Below is a small trained network, with its code and all its weights. Each question gives an input and a target symbol and asks what happens when units are switched off, that is, made to give their printed mean instead of their output.

import numpy as np


def w(rows, s, z=0):
    codes = np.array(rows[::2]) - 128.0
    scale = np.full(codes.shape[1], s)
    scale[-1] = z or s
    return codes * scale


def f(y):
    return y / 2 * (1 + np.tanh(0.7978845608 * (y + 0.044715 * y**3)))


def softmax(a):
    e = np.exp(a - a.max(-1, keepdims=True))
    return e / e.sum(-1, keepdims=True)


def log_softmax(a):
    a = a - a.max(-1, keepdims=True)
    return a - np.log(np.exp(a).sum(-1, keepdims=True))


def net(x, mask):
    ids = ['αβγδεζηλμξπστφψω'.index(c) for c in x.split()]
    T = len(ids)
    res = E[ids] + P[:T]
    r = res
    for j in range(3):
        rows = slice(4 * j, 4 * j + 4)
        q, k, v = (r @ M[0][rows].T for M in (Q, K, V))
        z = softmax(np.where(np.tri(T) > 0, q @ k.T / 4**0.5, -1e9)) @ v
        o = O[0][rows]
        res = res + np.where(mask[j], z, o[:, -1]) @ o[:, :-1]
    y = f(res @ A[0][:, :-1].T + A[0][:, -1])
    res = res + np.where(mask[3:7], y, B[0][:, -1]) @ B[0][:, :-1]
    return log_softmax(res[-1] @ U[:, :-1].T + U[:, -1])


Q, K, V, O, A, B = {}, {}, {}, {}, {}, {}
E = w([
[124,86,25],'α',
[133,178,103],'β',
[142,226,136],'γ',
[157,138,44],'δ',
[86,99,95],'ε',
[83,150,125],'ζ',
[96,191,149],'η',
[75,170,160],'λ',
[86,134,107],'μ',
[68,125,133],'ξ',
[47,227,7],'π',
[193,148,42],'σ',
[123,138,74],'τ',
[170,137,67],'φ',
[109,150,81],'ψ',
[180,143,13],'ω',
],0.011)
P = w([
[2,151,101],'0',
[169,158,38],'1',
[172,150,43],'2',
[168,141,37],'3',
[166,144,33],'4',
[154,143,39],'5',
[150,149,42],'6',
[150,158,51],'7',
[142,174,62],'8',
[130,169,58],'9',
[150,184,59],'10',
[159,202,55],'11',
],0.0081)
Q[0] = w([
[123,207,43],'H0',
[172,88,187],'H0',
[164,21,173],'H0',
[85,217,58],'H0',
[171,115,128],'H1',
[103,73,138],'H1',
[147,94,110],'H1',
[142,174,139],'H1',
[62,164,34],'H2',
[96,173,29],'H2',
[73,162,8],'H2',
[214,89,232],'H2',
],0.012)
K[0] = w([
[6,120,141],'H0',
[191,120,86],'H0',
[216,144,105],'H0',
[21,67,182],'H0',
[83,109,154],'H1',
[140,82,120],'H1',
[139,92,145],'H1',
[117,151,136],'H1',
[16,177,53],'H2',
[4,180,68],'H2',
[28,178,78],'H2',
[218,85,194],'H2',
],0.012)
V[0] = w([
[48,106,183],'H0',
[99,24,119],'H0',
[79,2,94],'H0',
[9,142,232],'H0',
[139,16,153],'H1',
[159,130,147],'H1',
[168,37,143],'H1',
[115,84,104],'H1',
[76,181,199],'H2',
[129,71,30],'H2',
[158,232,163],'H2',
[242,243,150],'H2',
],0.0083)
O[0] = w([
[137,47,187,185],'H0',
[152,155,206,120],'H0',
[177,149,183,166],'H0',
[117,2,169,218],'H0',
[146,151,180,3],'H1',
[114,130,152,87],'H1',
[147,158,149,23],'H1',
[156,152,132,139],'H1',
[109,57,164,139],'H2',
[152,174,128,235],'H2',
[54,32,58,133],'H2',
[66,98,67,43],'H2',
],0.0097,0.0055)
A[0] = w([
[99,115,96,167],'N0',
[112,83,100,115],'N1',
[105,91,73,168],'N2',
[137,141,253,253],'N3',
],0.0066,0.0027)
B[0] = w([
[98,145,171,194],'N0',
[28,176,70,191],'N1',
[73,171,186,254],'N2',
[254,124,230,180],'N3',
],0.0056,0.0037)
U = w([
[215,241,191,72],'α',
[88,99,91,218],'β',
[17,100,74,106],'γ',
[144,166,97,175],'δ',
[213,104,226,147],'ε',
[150,33,170,110],'ζ',
[77,31,121,80],'η',
[96,3,182,118],'λ',
[171,63,176,79],'μ',
[171,43,218,143],'ξ',
[119,95,112,5],'π',
[126,167,71,131],'σ',
[159,120,111,180],'τ',
[123,171,110,105],'φ',
[145,102,135,237],'ψ',
[143,193,94,38],'ω',
],0.0054,0.0029)

Each question gives the input, a string of symbols that net reads in full, and the target symbol t.
The units are the heads (4 rows each of Q, K, V and O) and the neurons (one row each of A and B). Each row of codes is followed by its name. A weight is (code - 128) times the scale printed after its matrix; where a second scale follows, it is the last column's (O, A, B and U).
mask holds one flag per unit, heads first, then neurons. A switched-off unit (its flag False) gives its mean, the last column of its rows in O or B, instead of its output. The means were averaged over made-up inputs and are rounded, as every weight is.
A unit's drop is (log p(t) with every unit on - log p(t) with that unit switched off) / (log p(t) with every unit on - log p(t) with every unit switched off).
The circuit of an input: a set's keep is (log p(t) with only the set's units on - log p(t) with every unit switched off) / (log p(t) with every unit on - log p(t) with every unit switched off). Starting from all 7 units, units are removed one at a time, each time the one whose removal leaves the highest keep (on an exact tie, the one counted first), for as long as the keep stays at least 0.8.
circuit, biggest first: the units of the circuit, biggest drop first
most important unit: the unit with the biggest drop
heads that matter: for each layer, one digit per head in row order, 1 if its drop is at least 0.15 and else 0, layers parted by /
drop when u is switched off: that unit's drop, to one decimal
input α σ ζ μ γ, target α: circuit, biggest first => [H2 H0]
input ε ω δ α, target ε: heads that matter => 101
input γ φ ζ ψ δ ψ ε, target γ: heads that matter => 101
input ε η ζ ε ε λ λ η, target ε: circuit, biggest first => [H0 H2 N3]
input γ λ φ γ, target γ: heads that matter => 101
input α α β ε α φ, target α: most important unit => H2
input α ξ ω, target α: circuit, biggest first => [H2 H0]
input γ ζ γ ζ φ α, target γ: circuit, biggest first => [H2 H0 N1]
input ε μ δ, target ε: circuit, biggest first => [H2 H0 N3]
input ε ω φ, target ε: circuit, biggest first => [H2 H0 N3]
input ε α δ λ ψ λ ε γ σ α ε β, target ε: circuit, biggest first => [H0 H2 N3]
input α φ φ ψ ζ, target α: drop when H2 is switched off => 0.5
input α σ ψ δ, target α: drop when H0 is switched off => 0.3
input γ δ α ψ φ ζ φ, target γ: drop when N0 is switched off => 0.0
input γ β λ π, target γ: most important unit => H0
